Each row, then roughly how far along a hidden order it lies, from 0 to 10:
[-14 -46   4 -33   9 -55  10 -61 -11   9  17  -6  -2  20   0 -79   2 -18
 -53  -1  -5  20   0   3  -2  -1  -8  52   5 -19  -3   8  -2  -4   9   9
  47  -2  -1   3  34   4  -2   1  -3 -17 -45   3  13  -8   2 -22  -6  -6
  10   1  -1  -6  -3  -7 -10  31  -9   7 -30  -7   0   0  -6  -6   3 -12
   9   0   8  13  -8  -4  -3   7   0   0  -1   1   4   1 -12  47  -2  18
   6   1  -2  -5  12  -3  18   1] => 3
[ 18  14 -14 -23  47  16   9   9  14  -8  51 -36   4  -3   0  24  -1 -36
  15  21  -2   0  -5 -37   2   2  -6  47 -10  13  -2   3   1  -6 -13 -11
 -56   0  -2 -13  30  -6  -4   2  -5 -44 111   1 -11  -4   1   1  -3  14
  -1   3  13  -3   2  23  40   2  28 -10 -13 -30   5   1  21   1   2 -18
 -13   4  -5  53  -4  -4  -3  -7   2   1  -2   3  -3  -2  -6  -1   1 -23
   2  -1  16   3 -22   2  -9   1] => 4
[-13 -10 -19 -31  37 -38  57 -58  -8  13  54 -51   0  13  -1 -31   0 -34
 -54 -10  -3  18   0 -24  -1   2 -20  57   0  -8  -2  35  -2  -7   2  16
  38  -2  -1  -5  48   1  -4  -1  -7 -25  -5  -3  18  -8   0 -16  -3   8
  53   0   0   0 -22  -7  17  28 -15   1 -34 -26   1   0  34  -4  -4 -43
   6   3  -1  53  -9 -10  -1   6   0   7   0  -1   3  -3 -18  34  -1  14
   3   2   8  -4  19  -2   5  -1] => 0
[ -18  -25    7    9  -57  -25  -37  -52  -11    1  -51   29    6   11
   -4  -94    0   24  -48  -13   -4   -4    3   47    0   -1    5  -18
   10  -13   -3  -12   -6    1    7   10   52    3    0   26  -22   -4
    2   -3   -1   34 -114   -2   10   -4    1  -16    9  -12   -6   -5
   -4    2    7  -19  -44   20  -18   24    0   32   -8   -1  -33    2
   -3   19   16   -2    2  -54   -6    2    3    9    0   -6   -1   -4
   -3   -2   -7   20   -1   48    3    4  -17   -4    8   -3   18    0] => 10
[ 10  32  15  21 -36  35 -49  67   8 -18 -60  29   8 -13  -3 -32  -1  35
 -56   9   4 -30   1  30   3  -1  20 -49 -10   8   2 -34  -3  13  -7 -11
 -46   5   0   2 -46  -8   3  -2   1  26   3  -2 -13  13   0  11  12  -3
 -47  -4  -1   2  18  -5 -14 -27  16  -2  40  22  -5   0 -37   8  -3  52
 -10  -1  -6 -66   6   8   3  -5   2  -7  -1  -1  -8  -4  12 -31   2 -10
  -2   0  -6   3 -21   2  -6   2] => 6
[  6  27 -19  36 -53  -2 -15 127  13   4 -19  32   5 -10  -6  15  -2  20
 -74  -9   0 -28  -2  32   1  -1  10 -12 -13  19   1  -2  -5  -3  -4  -2
 -56   0  -1  -8 -34  -6   6  -2  -8  40 -17  -4   3  -5  -3  17  10  34
 -14  -5  -2  13  -8 -14   7  23  11   6  14  15  -6  -1   0   5 -14  19
   3   1  -7   2  -7   7   3  -4  -2  -7   5  -1  -3  -4 -20  -2   3  11
   0   6   9  -7   2   1   3  -1] => 4
[ -6 -78   0   2  30  35 -98 -13   7  16  30 -40   8  22  -4 -69   1 -19
 -55   4  -5  53  -4   7   0   0   3  -9  11   3  -2   7  -5  -5 -10 -15
 -46   2  -2  -6  43   0  -3  -1  -7  -5 107   9 -13  -3   3 -24   9  -5
  -2   2   7   0 -37  -5  36 -16  14  -5   5 -45   1   2 -18   0   0  -3
 -18   3   5  61  -6  -4   0   0   0  -4  -3   3  -6  -2  22   7   0 -11
   3   0  -2   9 -38   1   9   4] => 6
[  0 -54  21   0  33  68 -54  29   5  12 -36  -3   3  -1   1 -46   1  34
 -11 -18   0   7   2  24   1  -1  13 -64  17   3   2 -15   0  10   1 -13
 -31   3   2  12 -41   1   3   0   5  32  -4   0 -13  20   1  -7  10 -35
 -18  -2  -6   3 -10  -7 -23 -34  -1  -2  81  -3  -4   0 -24   4   2  14
  -8  -4   0 -16   8   4   5   2   2  -4  -2   0  -5   5  53 -46  -1   3
  -2  -4 -10   6 -17   1  -3   0] => 7
[  2  86 -12  13 -43 -46  87 -10  -8 -26 -25  64  -6 -22   4 121  -1  10
  49  11   4 -31   2 -13   0   0  -1  20 -10   1   1  -6   3  -2   8  14
  26  -2   1  -5 -30  -1   3   0   6   1 -83  -2  17  -2  -3  25 -10  14
  -4   0  -4  -1  31   5 -25  29  -4   1 -26  43   1  -1  12  -1   1   8
  23  -1  -2 -65   4   5  -4  -4   0   2   2  -4   5   0 -24  -2   0  -4
  -4   1   5 -10  31  -1 -12  -2] => 9
[ -3   2  -1  -5  69  -8  78 -30  -2  -7  60 -64   6  -2   1 -38   1 -41
  80  13  -4  17   1 -39   3   5 -19  37  -7  -6  -3  12  11  -6  -6  16
  43  -2  -1  -2  47  -5  -5   1  -3 -56  83  -5  -3   1   1 -13  -4   5
  32   2   6  -7  -2   7  29 -24  -5  -8 -14 -18   3   1  34   1   0 -32
 -13   5  -3  67   1 -13   0  -3   1   6  -3  -1  -2  -6   1   0   0 -13
   3  -3  -1  10  -9  -1   8   0] => 3
[ -9 -34 -27 -51   6 -72  27 -61 -10   4  37 -12  -4  20   0 -74   1   2
 -63   7  -3  21   0   8  -3  -1  -8  85  -3 -17  -2   7   0  -6  14   6
  39  -4  -2  -2  34   2  -3   1  -2 -28 -16   1  40  -9   3 -13  -9  10
  23   4   4  -5 -11  -1   6  24  -3   3 -32 -17   2  -1   6  -7   5 -21
   9   2   6  35  -8  -6  -4   3   0   3   1   1   4   0 -17  78  -2  33
   3   2   9  -8   7  -3  29  -1] => 1
[  2 -69 -16 -56  23   3 -76  37   0  -2 -29 -25   1   1  -1 -91   4  63
 -82  -5   1 -18   1  62   2  -1  22   5  -5 -13   0 -35   1  23   7 -17
 -34   2   1  19 -40   0   2   1   3   2  -9   1   0   5   4  -7   4 -27
 -29  -1  -4   2   7  -8 -49 -36  11   2  64   3  -2  -1 -36   1   7  16
   3  -3   6 -42   4   7   4   4   4  -3   1   3  -4   4  29  11  -1  11
   2  -2   0   0   8  -2  11   2] => 9
[  3 -95 -13 -37  38  12 -74  51   1   3 -20 -11   2   7   1 -94   3  39
 -63  -3  -3  11   0  40   0  -1  19   8   1 -10  -1 -33   1   7   5 -19
 -38   1   1   8 -31   3   1   1   3   3  19   4  -6   5   5 -12   7 -23
 -23   0  -3  -1  -9  -6 -17 -37  11  -3  89  -8  -3  -1 -34   0   7  16
  -2  -2   8   1   4   3   3   1   3  -5  -1   2  -6   2  43   7  -1   8
   2  -3  -6   3 -29  -2  22   3] => 8
[  4  19 -11  62 -22  22 -58  97  23  15  -3 -60   4 -11  -7   8  -2   4
 -98 -13   3 -27  -3  32   3   0   8 -53  -6  19   2  23  -4   1 -16   1
 -51   2  -1  -5  19  -1   0  -3 -10  23  49  -4  -9  -4  -4   7   9  26
  -4  -4   1  17 -20 -15  46   1   2   3 -10 -12  -1   0   8   4 -22   9
 -13   4  -6  27  -6   3   6  -1  -6  -3   4   0  -1  -5 -14 -16   3 -11
  -1   4   6   1  21   3  -8   0] => 1
[   1   69   50   57 -101   -3   52  -48   -6  -37  -78   97    4   -5
    1   99   -1   -1  127   20    0  -17   -1  -18   -2   -1   15    7
    0    6    1  -31    0    2    4   15   24    2    1    0   -4   -7
    2   -2    5    9  -62   -3   -5    2   -1    2    5    7  -30   -2
   -3  -11   37    6   12   -7  -14   -3  -24   30   -5    0  -15    5
    3   31   29   -2   -3  -71    5    3   -7   -6    2   -3   -3   -4
   -1   -3   -7  -24   -1  -13   -4    1   -9   -8  -19    2  -10    1] => 9
[  8  31 -22  41 -50  -5 -32 123  15   0 -26  19   1  -9  -6  14  -2  29
 -88  -4   3 -30  -2  36   1  -1  16 -14 -10  19   1  -1  -4   1  -6  -4
 -64   1  -1  -7 -19  -5   7  -1  -6  28 -10  -2  -2  -5  -3  16   8  27
 -29  -3  -1  14   8 -10  13  25  11   4   0   9  -4  -1 -20   3 -13  25
   2   1  -5   0  -6   8   2  -3  -2  -5   5   0  -2  -2 -19  -6   3  -1
   0   6  11  -7   5   2  -4   0] => 4
[ 29  57   0  29 -36  29 -46  31  16 -17   7   8   3 -11  -2  51  -2   2
   0  20   1 -24  -4  -9   1   0  14 -21 -10  17   2  -9   1  -1 -12 -13
 -61   0  -1 -11  -9  -4  -1  -1  -1 -15  89   0 -11   0  -1  18   3  18
 -22   0  13   2  11  15  28 -14  26  -8  -7  -1   3   0  -8   4  -1  26
 -16   3  -5   0   3   3  -1  -9   0  -3   0   2  -4  -3 -10 -17   5 -20
  -3   1   6   3 -25   3 -15   1] => 3
[  3   6   7 -25 -10  36 -65  47   5   1 -64 -39   2 -11  -6  -4   0  72
 -79 -16  21 -31   2  52   4  -1  23 -49  -5   9   8 -11  -1  26  -8  -9
 -47  11   1  11 -41  -5   2  -2   1  29 -19  -4  -4   6  -1   1   9 -13
 -23  -3  -6  11   9 -12  -7 -39  -3   7  21   0  -4  -1 -26   3  -5  17
   8  -2  -3 -44   3   9   7   4   1  -1   6   0  -1   1   8 -29   0  -3
  -4   0   6  -3  29   2 -12  -1] => 8
[   1  -88  -27  -39   67  -10  -51   77   11   18   54  -88    3    8
   -3 -100    2   11 -106   -9   -4   12    0   34    2    1   -2   52
   -8   -7   -2    4    1   -2   -2  -17  -45   -3   -1   -1   10    2
   -3    1   -8  -22   73    0    2   -5    3  -12    0    3   10    0
    1    6  -31  -11    9  -22   13   -2   33  -30    2   -1    9   -3
   -3  -17  -14    3    3   73   -7   -4    5    2    0   -4    0    3
   -3   -3    5   36    0   14    4    0    9    5  -11   -2   41    1] => 5
[  -2  -76  -15    4   30   16 -100  -12    7   17   31  -52    2   18
   -1  -88    2   -7  -77    5   -6   48   -3   20   -1   -1    7   15
    3   -7   -2   -5   -3   -3   -5  -15  -40    0   -2   -6   34    4
   -3    0   -6   -9   93    9   -9   -4    3  -18    6    0  -10    2
    5    0  -31   -5   32  -23   13   -4    7  -28    3    1  -21   -2
    2    2  -17    3   11   64   -5   -3    1   -1   -1   -3   -1    4
   -4   -1   21   16    0   -5    3   -1   -2    8  -33   -1   15    5] => 6
[ -3 -52   8 -41  99  43 -27 -44   4  14  51 -81   4   8  -3  -4   1 -27
  -5   2  -1  20  -3 -42   1   3  -9  23   6   6  -1  18   0  -6 -12  -9
 -35   4  -1  -8  36  -3  -5   3  -4 -35  98   1 -14   1   1 -19  -1 -17
  14   3   2  -3 -15  12  31 -14   5  -8 -13 -57   4   1  27  -1   5 -40
 -11   1  -2  61  -5  -6   0   1   4   5  -2   3  -1   0  17  -7  -1 -20
   3  -4   9   7 -10   2 -16   1] => 5
[ -1 -95   2 -30  66  49 -89 -13   5  30  32 -63   0  21   1 -69   2  -8
 -66 -13  -3  70  -2   2  -2   0  -2 -22  25   4   0  10   0  -4  -5 -17
 -45   1   0  -4  30   6  -3   2   1   5  70   5 -22  -1   2 -23   4 -18
   7   4  -2   1 -35  -2  27 -29   3  -5  31 -47   2   1  -4  -3   5 -17
 -14  -1   8  71   2  -4   3   2   0   0  -2   5  -2   3  48  -5  -1  -6
   1  -4   1   7 -31   2  -1   0] => 6
[-13  11  -5  23  14 -29  58 -62 -10   6  75  11   4  13   1 -31  -1 -85
  31   7  -6  34  -3 -43  -1   1 -25  37   1  -6  -4  34  -4 -10   0  12
  39  -4  -1  -9  49  -4  -4  -1  -7 -15   7   3  -5  -7   0 -12  -4  10
  26  -1   7  -6 -12  -3  11  53   1  -4 -30  -4  -2   1  27  -2  -2 -20
 -13   4  -2  47  -9 -10  -5   3  -1  -1  -3  -1   1  -2 -15  22  -1  -6
   7   2  -4   2 -23  -2   3   1] => 0
[  -1  -78  -33  -84   95  -11  -43   35    2   27   72  -67   -5    9
   -1  -82    1   26 -108  -22   -2   -6    1   30    2   -1  -11   46
   -7  -12   -1   13    2   -5    2  -21  -26   -4   -1   -5  -24    6
   -2    4   -4  -17   42    2    9   -5    3    1   -5  -10   25    2
   -1    7  -31   -3  -30    1   16   -2   45  -21    5   -1   13   -7
    3  -31  -11    0    1   60   -5   -3    4    6    0    0    4    5
    1    3    1   38   -1   16    3   -1   15    4   17   -2   13   -1] => 5
[  2 -10   1 -30  62  31 -16 -48   2   5  58 -66  -1   1   0  -2   1 -55
   0  14  -2   5  -4 -38   2   3 -10 -13  -1   5  -2  19   0  -5 -12  -5
 -24   1  -1 -14  57   1  -4   3  -2 -39  97   4 -16   0   1  -6  -5  -7
  -3   3   8  -5  -8  20  33  -3  14  -9 -34 -41   9   2  19  -2   5 -25
 -15   2   0  40   0  -4  -2  -1   1   6  -2   5   1   2   7 -11  -1 -27
   3  -4   5  16  -8   2 -21   3] => 4
[ 15  84   3  20 -44 -18  83 -35  -7  -7 -30  78 -22 -13  11 127  -1  13
 109   9   8 -18   3 -46  -7  -1  -2   3  -1   6   5   3  10  -3  14  11
  35  -6   2 -11 -30  12   5   5  17   2 -62   3   3   0  -4  33 -16   8
   0   6  -7  -6  26  25 -13  19 -14  -6 -31  25   8  -1  24  -8  11  -3
  28  -6   6 -44  11   6  -7  -6  -2   8   3   2  13   9 -20 -13  -1 -15
 -10  -2   4 -14  26   3 -24  -4] => 9
[   6  -31  -29   13   13  -24  -35  113   20   14   43  -52   -1   -3
   -3  -70   -1  -13 -110    5   -4  -14   -3   23    1    0   -3   26
  -11    8   -2   14   -2   -7   -9  -10  -55   -4   -2  -10   13    2
   -1   -1   -9   -5   63    1    2   -7   -1   10    1   30    0   -1
   10   10  -25   -6   26   27   21   -2   -6  -13    3    0   14   -2
   -9   -6  -17    5   -2   67   -8    1    2   -3   -4   -4    2    3
   -1   -3  -16   22    3   -6    3    3    9    2  -11    0   17    1] => 0
